Facts:
[bigubra,bodun,brobrem,drakin,drasik,drebrun,fodur,fubra,gridruk,griflin,lakir,loflil,lumam,malun,megra,mepen,mubir,nenupam,pulin,risik,solefim,tizu,tralo,trudina,vovas,zarir,zaru] ε e
[borur,brastubram,brateklam,buko,daka,deplo,dere,druflabor,flozotrun,fuplim,grifle,gustir,kliri,lipe,lolan,mosim,mumo,neflam,pudogo,razan,sedril,sezuvo,skitrik,stagrik,stograr,troram,varal,vokol,zogil,zonum,zurivo] ε b
[brabur,dasizol,dratin,droklam,fisanu,flidrar,fotre,fuflo,getrol,kare,klefo,klegum,kubi,lemis,lostir,luze,mopu,netis,pagul,plabre,rafasun,riklom,rudras,ruvil,seskan,stibun,sturis,toselar,tralegril,vedem,voso,zefol,zuskeme] ε a
[brabustik,bribren,brozedin,dasta,deguk,drabik,drubre,faska,flaka,gredral,kluflir,lege,legel,mupla,mutri,noklupun,pligrim,rufe,sapi,skarizok,skitefur,stapa,suran,tazur,teligror,todra,tofa,troneso,zudol,zura] ε d
[braflor,brikitrul,fabrugus,flupin,gazun,gedim,klastur,lole,makol,mobe,moska,noklebur,pamum,panul,pasku,pleker,pletrik,pobros,pubrel,puvi,stabamin,stirin,sukle,tranik,tromin,truzur,vonu,vudran,ziste] ε c
[bigubra,brabur,kluflir,lipe] π brabustik
[bigubra,drasik,gazun,luze,pagul,sturis,tofa,vonu,zaru,zefol] π lumam
[bodun] π fisanu
[borur,mosim] π mumo
[brabur] π fodur
[brabur,fuflo,griflin,neflam,puvi,stograr,zaru] π klegum
[brabustik,puvi,vudran] π vokol
[brabustik,klastur,mopu,moska,panul,trudina] π zogil
[brastubram,pubrel,stograr] π moska
[brastubram,buko,dasta,drabik,pligrim,pudogo,riklom,skitefur,todra] π kliri
[bribren,gridruk,noklebur,rufe,truzur] π stograr
[brikitrul] π fuflo
[brikitrul,deplo,drebrun,faska,flaka,fodur,fubra,gustir,klegum,kluflir,lumam,makol,mosim,pulin,rudras,rufe,ruvil,seskan,stagrik,stibun,todra,toselar,voso,vudran,zefol] π kare
[buko,kliri,nenupam,pligrim,stibun,trudina] π deplo
[dasizol,lemis] π mobe
[dasizol] π teligror
[dasta] π lolan
[deguk] π nenupam
[deguk,klegum,lakir,mopu,tofa] π zefol
[drakin] π pubrel
[drebrun,loflil] π gustir
[drubre,risik,stabamin,tromin,vokol,ziste] π droklam
[drubre] π puvi
[faska,gridruk,gustir,loflil,stograr,zaru] π stagrik
[flozotrun,stabamin] π fabrugus
[fodur,zuskeme] π flupin
[fotre,netis] π mopu
[fubra,lipe,stapa] π stabamin
[fubra,lemis] π grifle
[fuflo,rafasun,stapa] π brozedin
[fuflo,tranik] π drebrun
[fuplim,gedim] π tromin
[gazun,legel,tralo] π klastur
[gazun,sukle] π riklom
[getrol] π pagul
[gridruk,pligrim] π voso
[gridruk,legel,razan] π skitrik
[griflin,noklupun,suran] π solefim
[klefo,stapa,stirin] π gredral
[klefo] π megra
[klefo,noklupun,pagul] π loflil
[klegum,malun,skitrik,sturis,tralegril,vokol,zudol,zurivo] π stibun
[lege] π panul
[lemis,mubir,rafasun] π todra
[lipe] π drubre
[lipe,stograr,truzur] π seskan
[lipe,ziste] π noklebur
[loflil,troram] π brateklam
[lolan] π troram
[luze] π pligrim
[malun,sturis] π makol
[megra] π vonu
[mobe] π rafasun
[mopu,pudogo,skarizok] π mubir
[mumo] π rufe
[noklebur,stagrik,tofa,toselar,zefol] π zura
[noklebur] π zaru
[pamum] π varal
[plabre,stapa,sturis] π toselar
[pulin] π faska
[puvi,varal] π flaka
[rafasun] π drabik
[ruvil] π tralegril
[ruvil,tralegril,truzur] π malun
[sedril] π buko
[skarizok,tranik] π tazur
[skitefur] π stapa
[suran] π risik
[suran] π zonum
[tralo] π braflor
[troneso] π brobrem
[trudina] π pobros
[vedem] π drasik
[voso] π griflin
[zudol] π bribren
[zudol] π neflam
[zuskeme] π netis
[bigubra,brastubram,brobrem,drakin,dratin,drebrun,fisanu,fotre,gedim,kliri,legel,malun,mepen,mopu,mubir,panul,pligrim,pubrel,puvi,rufe,seskan,sukle,toselar,tralegril,tralo,tromin,trudina,varal,vudran,ziste,zudol] μ i
[bodun,borur,braflor,buko,droklam,mobe,nenupam,netis,pobros,pulin,rafasun,stograr,tizu,tranik,truzur,vedem,vonu,zefol,zurivo] μ j
[brabur,bribren,dasta,dere,faska,flozotrun,fubra,gazun,gridruk,grifle,gustir,kare,klastur,lemis,moska,mutri,noklebur,pletrik,riklom,rudras,ruvil,skitefur,solefim,stagrik,stapa,sturis,troneso,vovas] μ h
[brabustik,brateklam,brikitrul,daka,dasizol,deguk,deplo,drubre,druflabor,fabrugus,flupin,fodur,fuplim,gredral,griflin,klefo,klegum,kluflir,kubi,lakir,lege,lipe,loflil,lolan,lostir,luze,mumo,neflam,noklupun,pagul,plabre,pleker,pudogo,risik,sapi,sedril,sezuvo,skarizok,skitrik,stabamin,stibun,suran,todra,tofa,vokol,voso,zarir,zaru,zogil,zonum] μ f
[brozedin,drabik,drasik,flaka,flidrar,fuflo,getrol,lole,lumam,makol,megra,mosim,mupla,pamum,pasku,razan,stirin,tazur,teligror,troram,zura,zuskeme] μ g

Known rows:
vudran: [-14  28  -3  -6  -2   0  11  17 -18   0   7  18 -13   9  -5   2   5 -14
  14  -4  -3  16 -30   2   6  -3  15 -13   2   6  28   6]
fabrugus: [ 40   0   4  37  -5 -18  -4   0   6  13  17 -28  -2 -14   6   1   0  -8
 -18  42   9   8 -33 -11  -5 -11  16 -25  12  23  14  -1]
klegum: [ -9   0   4  30  -9 -27   0  33 -39  -1  18   8  37   2 -19  -8  12 -14
  14  23  33  -2 -49   0  13 -18   3  -8  -1  25  27 -13]
dere: [ 26  -1  13  14  -2   0   9  -5 -18  -9  16 -23   3  11   8  14  -6  12
 -11   7  11   6  14   8  10 -17  19  -5   2 -13  24  16]
riklom: [ -5 -25   0   5  -1 -12 -12   9 -42 -21  29 -25  35  16  -2   4   8  -2
  13   6  33   6 -14  21  35 -17  10  -4  -2  15  29  -6]
plabre: [  0  17 -11  -6  16  -4  14  16 -26   8  17   7   5  14   2 -16   7 -28
  11  10   3  16 -31  10  22 -28  32 -28  -1  40  17 -17]
puvi: [-11  28 -10  -2  -1 -10  11   8  -9   7   0   6 -18  -2   1   4   5 -22
   8  -2  -6  19 -30  -3  10   0  20 -15   3  14  24   0]
tizu: [ 36   1   6  -4  21   2   7 -10  -5   8   4 -14 -14   0  11   1  -2   2
 -29  18  -2   0  14  -8  17 -23  40  -7   6   7   1 -15]
bigubra: [ -5  22   2 -22   9  -3  13   3 -18  -1   4  11 -18  -3  -4  -1   5  -9
   9 -14 -14   3 -17 -12   4   5  29   7  -9 -14  12  -8]
lole: [ 20 -11 -13   0   5 -16   3 -23   1  -6  -2 -33 -11  -1   9   9   1 -12
 -13  14  17  24  10  12  17 -14  25 -20 -11  10  29   6]
mumo: [ 20 -19  -9  11  11 -14  21  25 -12  14  -8  -1 -14  -6  11 -18   7 -17
  -9   2 -10  -2 -17 -16  -2 -19  10 -11  15  18  12 -15]
brobrem: [ 60 -15   6 -11  17 -11 -22 -13   2  -2   7 -32 -15   1   8   0   4  -6
  -8  13  -1  -1  -1 -13   3 -13  24  -2  14  -9  -2   4]
fuplim: [ 20  31   7   6  -6   5  26  -9   3  14  12  -2 -25  -4   9  14 -11  -6
 -26  26 -26  19 -27  -3 -14  -6  34 -25  14   0   9   9]
troram: [ 22  -7 -11  13   7 -19  21  -5  -7 -23 -14 -18   4   1   9  -4   7  -6
 -13  -3  28  -1  18  18  22 -22  26 -13  -2 -14  29  21]
netis: [-13 -25 -22  -5  16   0   4   1 -34   8  26 -24  10  -7  -5  -4   1 -22
  -7  20 -14  25 -17  -1  28 -15  28 -18  -4  45  11 -38]
kubi: [ 20   3  15  14   8  -8 -13  -4 -27 -14  35 -23  33  13 -11   6  -4  -1
   5  29  14  23 -20  17  11 -19  33 -26   2  18  19   5]
getrol: [-14  15 -18  -6   3 -12  11  -3 -15 -20   8  -4  16  13   3  -6   4 -17
  12  11  25  22  -8  23  43 -21  35 -21 -17   7  39   1]

Rows:
No name comes twice in this set of rows, the named rows included.
[  4   9  -5  21 -10 -15  19  14   1  16   5   3 -23 -21  15  -4   3 -16
 -24  20 -17  10 -36 -19  -9  -5  14 -11  21  13  12 -14] | vokol
[ 14 -34 -31  -1   4 -45   9  16   4  -5 -27  -4 -13 -18  14 -34  18 -35
 -21   7  29 -24  -3 -28  27 -14  -4  22  -1   3  20 -17] | lumam
[ 21  20   0  25  -5 -13   8  -2   6  16  14  -9 -20  -8   7  -1  -3 -17
 -21  32  -8  13 -34  -6  -6  -9  22 -29   8  24  15  -2] | stabamin
[-14  44   8   5  -6  13  38   5 -25  10   9  24  -7   2   0  12  -9   1
  -6   6 -26  15 -27   2  -9  -5  37 -16   0  -6  22  -4] | lipe
[ 14 -42 -20  13   9 -17  14  39 -29   9  -4 -11   0 -14  12 -22  11 -18
  -6  -7  -4 -14 -16 -21   4 -10  -3  -3  22  27  13 -23] | deplo
[ 36   5  11  38  -9 -33  -7   2  -3 -10   6  -7   9  -2   1  -1  10  -2
 -20  28  49 -19 -13  -6   3 -11   1  18   4 -21  21  13] | solefim
[ 36 -20  -3  -5  19   4  17  16 -13   7  -3 -21  -5  17  14 -10   6 -12
 -11  -5  -8   4   8   1   0 -35  31 -31  14  18   1  -6] | lolan
[ 31   1   0  -6  29  -9  14  24 -10  13 -10   1 -17   8  12 -22  13 -14
  -6  -1   8 -15  -8 -22  17 -27  29  -9   6  10   3 -10] | loflil
[-14  18 -12  15 -19 -12  12   4 -20  -2   6   9  -3   0  -3  -2   7  -8
   0   1  18   9 -26   3  14 -10  12  -6  -9   3  37   3] | noklebur
[ 23 -61  -3  11   4 -28  -7  32 -23  -8   5 -29  12  -3   7  -9  14  -5
   3 -11  21 -10 -13 -11   1 -15 -15  13  24   2  18  -6] | kliri
[ 17   7  -1 -23  32  16   0   2 -29  -3  24 -12  17  25   1 -12   3 -12
  12   9  -4  28 -10  21  24 -34  49 -40  -6  36  14 -14] | dasizol
[ 18  25   2  37 -23 -19  -5 -10  10   6  20 -10  -7 -12   0  12  -1 -17
 -11  34   4  21 -40  -2  -6   9  14 -17   6  -2  15  17] | tromin
[ 37   4  -1  24   1 -15  15   7  10  16   3 -22 -18  -7  16  -2   8 -16
 -30  29 -11  10 -19  -8  -7 -16  23 -23  20  16   7   3] | zonum
[ 52 -21  -6  23  16 -16  11  22  -9   4  -4 -18  -3   4  10 -17   8 -15
 -16  10  10 -11 -10  -3   1 -31  12 -15  22  14  10   5] | brateklam

The same nodes again, as new rows of numbers:
Known rows:
flupin: [ -7  15   1   2  14   9 -12 -10  17   5   3 -24   8  -3   3 -10  -8 -11
   9   4   7  -4 -30 -17 -21   4 -13 -11 -19  -4  18 -18]
dratin: [  5  10   0   2  13 -10 -12 -25  -3   2 -17 -12   7  -8   4 -16  -8  -6
   4   1  16 -12   0 -27 -16  -3  14 -27 -20   6  16 -15]
mubir: [ -8   7  -9   3   9  -9 -15 -19  -9   3 -15 -18  10   0   7  -9  -8  -7
   9   2   7  -2 -11 -11 -14   3   5 -19 -32   9  19 -22]
pobros: [ -7  17   1   5  11   7  -6  -8  15   4   0 -18   9  -5   6 -12  -1 -13
   4   5  -1  -6 -38 -15 -18   3  -9 -19 -25   2  20 -16]
mupla: [ 18   3   5  -7  17  15 -12 -12   0  11 -12  -4  21  -5  -1   4 -13   0
  14  -1   2 -12 -13 -26  -8   0  -9 -16 -19  14  27 -21]
plabre: [  8  13  -2   2   5 -11  -5 -27  -6   6  -2 -22  -8 -20  -3 -22 -12   4
  12   7  13  -4  -2 -27 -33   7   3 -18 -14   1  24 -15]
klastur: [  4  12  -7  12   3  11  -1  -1   5   7 -10  -8  -8  -6   5 -14  -1  -7
   7  14 -10  -3 -24 -17 -19  10  -8 -16 -26   7  24 -16]
tromin: [  5   0  -5  -9  11   1 -14   9   3  15 -18 -16  14 -34  -5   1  -9  -8
  12 -11   6 -22  -4   8   0  19  -1 -23  -4   3  11 -33]
drubre: [ 15   7   9  -8  16  12  -8 -12  11  17   7 -20   4 -16  -1  -5 -16   1
  15   4   4  -7 -21 -13 -17   9 -16 -10  -6   2  27 -20]
stirin: [  8   6  -8   1   5   4 -12 -10 -10   5 -18 -10  14  -9  -6   3  -8   1
  13  -2  -1 -10  -7 -23 -14  10  -6 -17 -27  14  24 -30]
zarir: [-10   9  -8   2   7  -5 -11 -16  -2   8  -1 -28   2 -11   4 -17 -10  -4
  14   6  10   1 -18  -8 -26   8  -7 -13 -24  -1  20 -17]
deguk: [ 21   9   7  -5  10   7  -5 -20   1  16   8 -19  -2 -10  -4  -4 -16   8
  17   7  -2  -2 -16 -21 -22  13 -15  -6 -12   8  34 -23]
gridruk: [  0   5 -17  10  -3  -3   1  -4 -12  10 -15 -14 -13 -18   6 -21  -3  -2
  13  14  -6   0 -13  -5 -21  13   0 -18 -30   9  25 -16]
kliri: [  8   1  -2  -8  17   5 -16 -24 -12  11   2 -12  12   5   9   1  -4  -3
  12   3   1 -10  -8  -9 -11   4   2 -21 -22  10  24 -12]
griflin: [-10   8  -8   1   8  -4 -12 -13   0   7  -2 -28   2 -15   4 -17 -11  -5
  15   5  11  -1 -18  -5 -25   8  -6 -14 -22  -2  19 -18]
voso: [  1  14   1   2  11  -6  -8 -24   4   5  -2 -22  -3 -17   1 -24 -11  -3
  10   6  17  -7  -8 -26 -30   1   3 -20 -14  -3  19  -9]
riklom: [  6  11  -5  13   5   0   1 -14  -1   5 -13  -6 -12 -14   7 -30  -3  -6
   5  16   4  -6 -10 -27 -24   0   9 -26 -21   3  20  -4]

Rows:
No name comes twice in this set of rows, the named rows included.
[ 20  10   7  -4  11   7  -5 -21   2  14   8 -19  -2  -7  -3  -4 -16   7
  15   8  -2  -1 -18 -23 -23  12 -16  -6 -14   8  35 -22] | skarizok
[  7  -2  -5 -10  18  15 -18 -20 -12  10  -3  -7  22   0   6   2  -4  -4
  15   1   3 -14  -9 -13 -12  -2  -3 -22 -24   9  23  -8] | troram
[ -2  18  -1   6   6   3  -3 -12   8   4   1 -18   4  -4   4 -10  -2  -8
   6   6  -4  -4 -33 -18 -21   7 -10 -17 -28   7  25 -20] | mobe
[  7   9  11  -3  25  23 -16 -19  14   3  -9  -3  29  19   9   0 -10 -10
   8   4   5  -7 -29 -38  -9 -16 -10 -16 -29  10  25 -11] | teligror
[  3   1  -4   0  17  23  -7  -7   2  15   3  -6   1  -4  16 -15   3 -12
  10  15  -4 -10 -25  -4 -14   0  -3 -22 -19   0  21   5] | grifle
[  6   6  -2  -5  13   6  -6 -22  -9  13  14 -16   3  -8   8  -9   0  -3
  12   8  -5  -8 -23  -5 -20   8  -6 -21 -21   7  29  -6] | buko
[ -4  12   2   0  13  -3  -4 -11  10   7  -6 -17   5 -30   5 -27  -5 -13
   6   1  16 -16 -18 -14 -19  -2   8 -32 -10  -5  13  -6] | droklam
[ -2   8 -11   5   4 -13 -12 -24 -16   2 -15 -17   5   4   5  -8  -8  -2
  10   4   3   1  -7 -16 -17   6   5 -17 -36  14  24 -25] | tralo
[  9  11  -7  13   2  -3   3 -15  -6   7 -14  -6 -16 -16   4 -29  -4  -2
   6  16   1  -5  -6 -28 -26   3   9 -25 -22   5  23  -7] | lemis
[  8   7  -5   0   6  -3 -11  -9  -6   8 -14 -16   6 -12  -4   1  -8  -1
   9  -2  -1 -11  -5 -11 -10  17  -2 -18 -19  12  21 -35] | ziste

The same nodes again, as new rows of numbers:
Known rows:
troram: [-9  9  3  3 -2  8  2 -7 -5 -1 -3 -9  6 11 -4]
fuflo: [-15   6   1   5   4  -3  -8  11   0   8  -2 -17  -2  -7   3]
sedril: [  1   4  -7   1   6   7  -2   6   4   1  -7  -5  -1   4 -12]
vokol: [  4   4 -11  -7  -1  -2  23  -1  -4   1   8  -6   0  -5  -3]
drubre: [  4  12   2 -11  -2  -3  16  11  -3  -5   5   3  -6 -12   6]
todra: [ -2   3  -3  -3   0  -1   8  -4   4  20   0  -1   4  -1 -13]
stibun: [-13   3 -20   1  -4 -11   8 -12  -8  26   4 -12   6  -4  -7]
neflam: [ -1   4  -9  -3   2   2   9  -1   2  12  -2  -5   3   3 -11]
brastubram: [ 16 -14 -14  -1  14   3 -14   4   8  -4  -9   1   0  -3  -9]
lege: [ 18 -10 -10  -9   8   4 -18   0   1 -15  -5  12  -5  -5  -4]
brabustik: [ 11  -8 -11 -11   3  -5   6 -12  -3   2   5   6  -2  -5  -7]
pleker: [ -4   4  13  -4 -12  12   2   6 -14 -13   3  35  -4   5  12]
brobrem: [  5  -9  -8  -7 -10  18  -3 -10 -21 -24  -6   6  14  25   0]
mupla: [ -2   8  14  -7  -7  15  -7   1 -15 -28   0  13   3  11   8]
pletrik: [ 11   0  26   8 -11   5  -6  -1  -6 -20   8  26  -6   6  19]
mutri: [ 16   4  15   7  -9  10 -13  -8 -13 -23   0  11   2  10  13]
fabrugus: [ -5   8  10 -13 -16  -6  37  -3 -15  -3  21  21 -10  -7  17]

Rows:
No name comes twice in this set of rows, the named rows included.
[  3  15  10  -8  -2   4  10  29  -3 -16  -1   6 -10 -14  10] | suran
[ 16  -6   7  10   8  -3 -16   6  21  -4  -9 -18  -5  -1  -2] | gridruk
[  2  -2   6  18   5 -12 -11   1  10  13  -2 -17  -4  -9   4] | rudras
[-9 15 -1  6 -1 -1 -9 26 -2  2 -8 -8 -7 -7  2] | klefo
[ 14  -7   7   5   1  -4  -9 -14   8   6   2  -2   0  -3   0] | bribren
[ 18   6  11   5  -1  -1   3   5  -2 -28   4  -4  -9  -6  17] | flozotrun
[ 14  -6  21  12  10  -7 -19   9  19  -1   2  16 -14 -13   8] | gazun
[ -2 -11   1  -3   0  -8  -2 -17   4   2  13  23  -1  -2   3] | pobros
[  0  -2  -9  -2   9  -3   1 -13  11   6   3  -7   9   3  -5] | stograr
[ 19   3  19   8  -8  14 -19   2 -11 -30  -5  14  -2  10  11] | troneso
[ -5   7   1   2  -8   8 -17   1 -21 -24  -1   0   2   7  12] | flidrar
[  3   1  19  -9  -4  -5  21  21  -3 -10  12  21 -13 -20  20] | gedim
[-14   3  16   0  -1  -7  11  -4  12  14  12  14  -2  -5   4] | vonu
[  3  -7  -6  15   1 -10 -12 -12  -2  12   1 -14   3   0   2] | riklom

